[ -8  19  -2  14 -18   2   3  -2   1  -4   7   1  -2  -4   0 -14 -21  -3
   3 -14   8 -12  -7  -2 -17 -27  -2 -12   1   5  10 -20   8  -4  -2 -14
   5 -23  -5  -5   2  -4   7  13   5 -14  -6  14   8  -7 -10  -7   1 -11
  33  -6 -12  -6  -5  -8   3   8 -17  18   1   3  -6  -1   3  14 -12  -4
   3   5  -8   1  -1  16]	dr
[-13  29   4  24  14 -15   1 -14   9  -1  -1   1  -5  -1 -11  -9  23 -10
  -7  12  -3   7 -14  -1   1 -14 -16   7   7  -6 -15  -4   2 -10  -6  32
  -5   3  15  -1  15  -1  10  -7   1   8 -12  14  -4  -1 -15   3 -11  -7
  10  -7  16 -12  -6   4 -28   4 -25  23 -27 -16   0  12  11  -3   7   6
   2  -9   3 -42 -13 -13]	tq
[ -6  15  -4  12 -15   0   0   0  -3   4  10   2  -6  -4   0  -1  -5 -12
  10  11  -7   1  -6   3  -1  -5  -7 -11  -5  -1   3   4   2 -20  -6   1
  -5 -12  -2   8  10   0   4  -8  19  19  11   0  -5  -2   0  -3   5  -8
  14  -4  -3  -5   2   0   1   9 -12   3   3   7  -2 -10  -1  12  -7   3
   0   0  -1 -27   2   6]	lp
[-16   4   1   9   4 -23  -4  -2 -15  -6   1  -5 -11  -4 -13  10  -2  -8
  -6  -4   2   0 -14 -20 -19   3  -2  -5  -3  -7  -7   7   0   4   7  -2
  -7  -4  12   5   5 -11   4  11  -8   3  -6  24  -7   0   2  -6 -12  -6
  -1 -14   1   9 -10 -14 -23  22 -34  17  -8  -4   2   2   5  -9   3 -10
  -4  -5   9  -4   4  -9]	gp
[ 11   0   4  28  23 -33  -7  -6   2  13   5  23  -3  -2  -3   2  16   6
   3   1  10  11  13   3 -12  -9 -10   3   1   6  21  -5   2 -10  -7  14
  -7  18 -20 -15  18 -15   3 -21  11 -11  -1 -11   3   6 -30   3  -6 -11
   2  -7  -1  -3 -37   1   2 -11 -18  15   0 -21   3  18   4  -6  11 -36
   5  -7   4 -30 -10 -18]	tq
[ -4   5  -7   1   8  -5  -2   2 -14   4 -12   8   0  -4  -2   0   0  -1
  -6   0   1  -1 -10  -7 -17  -7  -3  -7   9   5   2 -15   2  11   0  -1
  -9   6  -1 -16  28 -10   1  -9 -12 -16 -20   6   9   1  -9  -2 -12   3
   2   3  -3   7 -10   1   1  -5 -17  21 -12  -9  -1   9   4  -4  -1 -21
  -6  -7  16  -5  -5 -13]	tq
[ -4  11   2  49 -16  -1   6   4  13  -4   1  -1   1  -6   6  -7  -5  -5
   1 -11  14  -9  -3  -2  -8 -20   6 -14 -12  11  14  -8   7 -14   1 -16
   4 -25 -25   0   9   0   2   6   6 -11  13  11   3 -10   8 -10  10  -7
  26  -2  -1  -1  27  -7   5   4  -1   2  -3  17  -5  -3  13  13  -2   1
  -1  -3  -2   2   3  13]	dr
[ -8   5  -3   1 -24  26   5   1 -14  -5   2  -5  -1  -5  -6  -2  -3 -14
   1   5  -9  -5 -16   4   4   4  -8   0   6   0 -17  20   3  -7   3  -3
   2 -24  12  49   6   9  -9  -6  12  14   2   3 -11  -2  18   3  12   5
 -11  -2   4   2  14   1 -17   7  -7  -7  -2  14  -8 -14  -8  20  -6  17
   0   2   3 -13   6  12]	lp
[-10  -3 -16  -1  -9  -7   4   1   3  -5   3  -4  -8  -7   4  -7  -5   7
   9  -8  -1  -4  -4  -6  33 -24   2  -4  -5 -15  -6  -4   4 -10  -5  -5
  14 -10  -2   9 -10   5   7   6   3  -3   1  15   4  -7 -12  -1   1 -14
   6  -6  -1  -7 -13  -2 -13   2   2  -2   3   8   2   1  -1  -8   9  10
  -6   0 -12  15   3   4]	dr
[-11   3   2   8  -6 -12   1  -6 -10  -4   5  -5  -3  10  -6   3 -22  -5
 -11  -8   7  -2   1   0  -6 -19   5 -17 -17 -10  14  -1  -2   0  -2 -13
  -2   4   3 -11   5  -4   3  -5  -7  12   9  20  -2  -9 -13  -3  -2  -9
   5  -4  -5   6 -22 -19  -8   3 -36   9  20   6   2  -6   5 -14  12  -2
  -3   7  -4   8   0  19]	dr
[-11  12  -2  -1  -3 -19   1   3  14   3 -14  -7   2   0   8  -6 -17 -27
 -13  -6   0   3 -15 -19  -3 -44   3  -7   3  13  25 -27   3   0  -2 -13
 -10   0 -30  -9   6  -6  11  -9   2 -23   1  11   9 -10 -10  -6 -10  -7
  28  12   1  -3 -15  -9  -2  -2 -11  14 -15  12  -4  -9   8  12   4  30
  -2   7   0 -14   7  14]	gp
[ -6  12   0   8 -12  -4   3  -7  -2  -4  13  -1  -5   2   2  -2 -12  -2
  10   1   6  -3 -11  -8   0 -12  -9  -2  -9   7   4   5   9   5  -5  -6
   3  -7   8   0  14  -2   4  18   5  13   5   6   2  -2  -5  -5  -4  -8
  21  -3   3  -6 -10  -3   6  -1  -5   9  11 -10   6   3   2  12  -7   7
   0   7  -9  -6 -20  17]	lp
[-12   5  -1 -15  -7  11   6   0   6  10  15   0   3   0   9  -1  -5   7
  -2 -11   3  -2   0  -8   2 -23   3 -20  -5  -8  18 -16  12  -7   2 -26
   2  -7 -20  -4  -3   4   7  -5  -8 -12   9  10  10 -10 -12 -13   0  -4
   6   2  -6   3  -1  -6   3  -3 -11  -6  14  15  -1  -3   0   5  18   4
  -3   1 -13  17   0  11]	dr
[ -2  -5   1  -8   1   0  -1  -1  -5   2   3  -9  -1 -10   3  -7  -3   5
   7  -5   0  -5  14  -6   3  -5   6 -19  -4  -7  -3   2   7 -18   8 -12
  13 -10 -25   4  -3  11   0 -13  -8   6  27   2   8 -12  -4  -7   3  -5
  -1   5  -8  -1 -11   2  -3  -2  14 -19   9  20  -7   3  -1  -2  14   1
  -1 -16 -10  18   9   4]	gp
[ -8  13  -8   3 -14  13   6  -1  -4  -2  11  -3   1   8  -2  -1 -16 -10
   7  10  -7   2   1   8   7  -6   3   5   2  -4  -2  11 -10  -4  -5   4
   4  -7  18   9   3  18   2   3  12  23  -1  -2   0   7  12   0   0   4
  13  -8  -4   0   1  -1   0   0 -18   1   2   4   1 -16   0  10  -2  15
   1   2  -7 -19  -1  17]	lp
